Here is a tiny trained network, its code and every weight. The questions are about switching its units off for an input and a target symbol, where a switched-off unit gives its printed mean instead of its output.

import numpy as np


def w(rows, s, z=0):
    codes = np.array(rows[::2]) - 128.0
    scale = np.full(codes.shape[1], s)
    scale[-1] = z or s
    return codes * scale


def f(y):
    return y / 2 * (1 + np.tanh(0.7978845608 * (y + 0.044715 * y**3)))


def softmax(a):
    e = np.exp(a - a.max(-1, keepdims=True))
    return e / e.sum(-1, keepdims=True)


def log_softmax(a):
    a = a - a.max(-1, keepdims=True)
    return a - np.log(np.exp(a).sum(-1, keepdims=True))


def net(x, mask):
    ids = ['ΔΛΞΣαβγεζηθμπφψω'.index(c) for c in x.split()]
    T = len(ids)
    res = E[ids] + P[:T]
    r = res
    for j in range(2):
        rows = slice(4 * j, 4 * j + 4)
        q, k, v = (r @ M[0][rows].T for M in (Q, K, V))
        z = softmax(np.where(np.tri(T) > 0, q @ k.T / 4**0.5, -1e9)) @ v
        o = O[0][rows]
        res = res + np.where(mask[j], z, o[:, -1]) @ o[:, :-1]
    y = f(res @ A[0][:, :-1].T + A[0][:, -1])
    res = res + np.where(mask[2:14], y, B[0][:, -1]) @ B[0][:, :-1]
    return log_softmax(res[-1] @ U[:, :-1].T + U[:, -1])


Q, K, V, O, A, B = {}, {}, {}, {}, {}, {}
E = w([
[65,195,171,58,74,128,163],'Δ',
[142,68,146,93,218,147,68],'Λ',
[104,42,177,120,218,131,60],'Ξ',
[137,157,198,74,128,157,103],'Σ',
[147,176,147,213,141,163,116],'α',
[52,123,53,154,143,127,165],'β',
[90,107,178,130,145,125,69],'γ',
[90,120,112,226,155,193,68],'ε',
[123,87,227,174,80,188,106],'ζ',
[95,181,195,107,63,155,117],'η',
[5,69,163,88,121,119,173],'θ',
[154,174,110,156,138,240,88],'μ',
[129,171,190,192,70,135,243],'π',
[154,144,53,73,220,193,73],'φ',
[140,9,220,163,42,220,174],'ψ',
[113,93,36,64,124,136,131],'ω',
],0.02)
P = w([
[205,181,130,82,145,30,107],'0',
[122,160,182,36,241,110,229],'1',
[139,110,82,162,89,153,148],'2',
[171,159,147,76,109,110,67],'3',
[93,134,201,33,205,187,180],'4',
[114,98,90,159,48,218,114],'5',
[143,140,152,78,71,172,38],'6',
[72,116,214,24,171,251,145],'7',
[91,88,89,156,17,245,95],'8',
[133,126,155,80,53,205,17],'9',
],0.012)
Q[0] = w([
[102,91,54,127,111,90,143],'h1',
[76,116,111,64,109,152,150],'h1',
[61,65,102,139,114,71,88],'h1',
[60,153,175,185,181,157,152],'h1',
[153,114,108,151,131,106,194],'h2',
[121,124,99,137,119,85,83],'h2',
[2,147,183,96,199,212,143],'h2',
[76,124,173,70,249,251,181],'h2',
],0.02)
K[0] = w([
[91,75,47,131,189,57,157],'h1',
[63,115,66,78,90,148,171],'h1',
[21,37,104,115,159,46,85],'h1',
[55,208,201,254,88,180,124],'h1',
[158,95,67,119,111,124,191],'h2',
[93,118,134,155,177,72,94],'h2',
[23,127,105,92,78,193,60],'h2',
[106,31,70,32,58,240,37],'h2',
],0.015)
V[0] = w([
[200,145,181,156,72,156,179],'h1',
[181,186,141,143,137,115,211],'h1',
[152,92,107,38,98,94,132],'h1',
[110,191,142,106,78,185,100],'h1',
[169,189,255,242,155,97,126],'h2',
[181,82,86,52,112,39,144],'h2',
[241,117,135,69,111,194,124],'h2',
[151,219,96,108,182,168,56],'h2',
],0.0086)
O[0] = w([
[106,148,107,110,86,133,181,176],'h1',
[121,146,134,96,136,200,166,61],'h1',
[169,123,135,130,114,175,76,113],'h1',
[147,146,106,115,111,70,165,253],'h1',
[124,91,136,165,117,6,139,93],'h2',
[134,128,121,108,54,184,100,11],'h2',
[163,131,105,104,153,120,185,235],'h2',
[229,131,189,145,141,145,142,171],'h2',
],0.011,0.0065)
A[0] = w([
[130,9,121,134,117,161,167,142],'n1',
[159,138,28,146,82,128,181,211],'n2',
[148,178,138,110,158,118,150,56],'n3',
[158,88,137,41,95,108,107,140],'n4',
[179,169,97,124,127,73,65,237],'n5',
[185,207,15,214,129,133,130,200],'n6',
[122,76,111,139,117,135,210,99],'n7',
[176,8,59,155,141,131,127,76],'n8',
[203,102,94,95,129,72,64,70],'n9',
[144,155,80,222,27,118,158,30],'n10',
[107,112,81,137,126,93,162,192],'n11',
[124,100,130,252,62,148,145,2],'n12',
],0.015,0.0068)
B[0] = w([
[160,201,88,178,111,131,123,206],'n1',
[155,80,141,144,139,185,176,239],'n2',
[144,139,104,191,164,130,67,215],'n3',
[117,94,136,138,80,81,170,230],'n4',
[135,115,92,95,241,160,100,247],'n5',
[96,121,106,88,67,61,121,217],'n6',
[97,101,104,54,151,72,75,243],'n7',
[188,85,108,98,186,99,76,204],'n8',
[64,184,150,169,20,169,178,242],'n9',
[170,222,182,130,170,102,49,206],'n10',
[130,118,120,155,55,189,124,239],'n11',
[53,100,105,171,162,136,250,170],'n12',
],0.02,0.011)
U = w([
[158,122,165,95,107,207,144,189],'Δ',
[231,155,155,160,173,159,116,79],'Λ',
[131,116,137,191,148,52,9,54],'Ξ',
[159,15,186,86,158,93,174,254],'Σ',
[99,116,182,164,73,16,94,207],'α',
[67,70,87,84,83,129,153,70],'β',
[88,5,204,219,176,142,57,175],'γ',
[71,75,109,135,182,75,130,106],'ε',
[130,146,134,250,111,109,176,95],'ζ',
[187,121,226,97,63,79,62,184],'η',
[90,169,116,162,76,125,46,41],'θ',
[95,5,190,124,40,35,9,113],'μ',
[24,152,172,68,147,139,130,126],'π',
[81,102,118,1,175,115,53,93],'φ',
[134,153,66,132,167,118,150,110],'ψ',
[182,76,134,191,52,83,83,131],'ω',
],0.0077,0.0097)

Each question gives the input, a string of symbols that net reads in full, and the target symbol t.
The units are the heads (4 rows each of Q, K, V and O) and the neurons (one row each of A and B). Each row of codes is followed by its name. A weight is (code - 128) times the scale printed after its matrix; where a second scale follows, it is the last column's (O, A, B and U).
mask holds one flag per unit, heads first, then neurons. A switched-off unit (its flag False) gives its mean, the last column of its rows in O or B, instead of its output. The means were averaged over made-up inputs and are rounded, as every weight is.
A unit's drop is (log p(t) with every unit on - log p(t) with that unit switched off) / (log p(t) with every unit on - log p(t) with every unit switched off).
The circuit of an input: a set's keep is (log p(t) with only the set's units on - log p(t) with every unit switched off) / (log p(t) with every unit on - log p(t) with every unit switched off). Starting from the 12 units with the biggest drops (on a tie, the unit counted first), units are removed one at a time, each time the one whose removal leaves the highest keep (on an exact tie, the one counted first), for as long as the keep stays at least 0.8.
circuit, biggest first: the units of the circuit, biggest drop first
unit that matters most: the unit with the biggest drop
k most important neurons: the k neurons with the biggest drops, biggest first
which heads matter: for each layer, one digit per head in row order, 1 if its drop is at least 0.15 and else 0, layers parted by /
input Σ Σ β Σ Λ α, target α: circuit, biggest first => n10, n6
input Σ η π ω Λ γ ε π ε ε, target ε: circuit, biggest first => n5, n6, n12, h1
input Σ φ ω θ π Ξ μ θ μ, target μ: which heads matter => 01
input φ β μ φ ε ω Σ μ Σ, target Σ: which heads matter => 10
input π α Δ ψ Λ α Λ μ, target Ξ: which heads matter => 01
input ζ γ Σ α ζ ε ψ ψ φ θ, target μ: circuit, biggest first => h1
input Σ α Δ ω ζ ω, target ω: 3 most important neurons => n8, n9, n1
input ω γ φ Ξ Σ α θ ψ, target β: 2 most important neurons => n7, n11
input Λ Δ Λ ψ ε, target β: 2 most important neurons => n11, n10
input γ θ ζ π Σ ζ Σ ψ ψ, target ψ: circuit, biggest first => n7, n1, n12, h2
input φ Λ γ ω ω π ε ζ, target φ: circuit, biggest first => n7, h1
input ω π Σ θ β, target π: circuit, biggest first => h2, n8
input Ξ η ε μ ζ γ, target γ: circuit, biggest first => n6, h2
input ε ζ ε ε ε Ξ, target Ξ: circuit, biggest first => n8, n1
input α Σ Λ β ε Δ μ μ ψ ψ, target ω: 4 most important neurons => n1, n11, n2, n7
input ζ α ω Δ ε, target Δ: circuit, biggest first => h2
input Ξ Ξ Σ η γ γ Λ Ξ ζ, target ζ: 2 most important neurons => n12, n11
input ψ γ Ξ π α ζ γ ζ, target μ: 3 most important neurons => n7, n5, n11
input ω γ Λ ψ Δ ψ Δ β, target β: circuit, biggest first => h2, n11
input α Σ μ ζ, target α: circuit, biggest first => h2, n2
input η α μ ζ φ ζ ζ ψ α, target α: 4 most important neurons => n10, n6, n12, n7
input ε Δ ζ π Λ Λ ω θ γ, target γ: 4 most important neurons => n7, n6, n10, n1
input Δ φ α π Δ, target φ: unit that matters most => h1
input ω Λ Λ γ, target π: circuit, biggest first => n9, n5, n3, h1
input η γ Λ ω, target β: which heads matter => 00
input μ γ Ξ φ ε ζ γ Λ Ξ β, target φ: 2 most important neurons => n5, n4
input η ω γ Σ ζ γ η ζ η, target η: circuit, biggest first => n10, h1
input φ ζ μ θ, target μ: unit that matters most => h2
input θ Σ θ ε μ φ ω θ ω, target ω: 2 most important neurons => n8, n7
input ζ Σ α α, target Ξ: 4 most important neurons => n6, n10, n5, n3
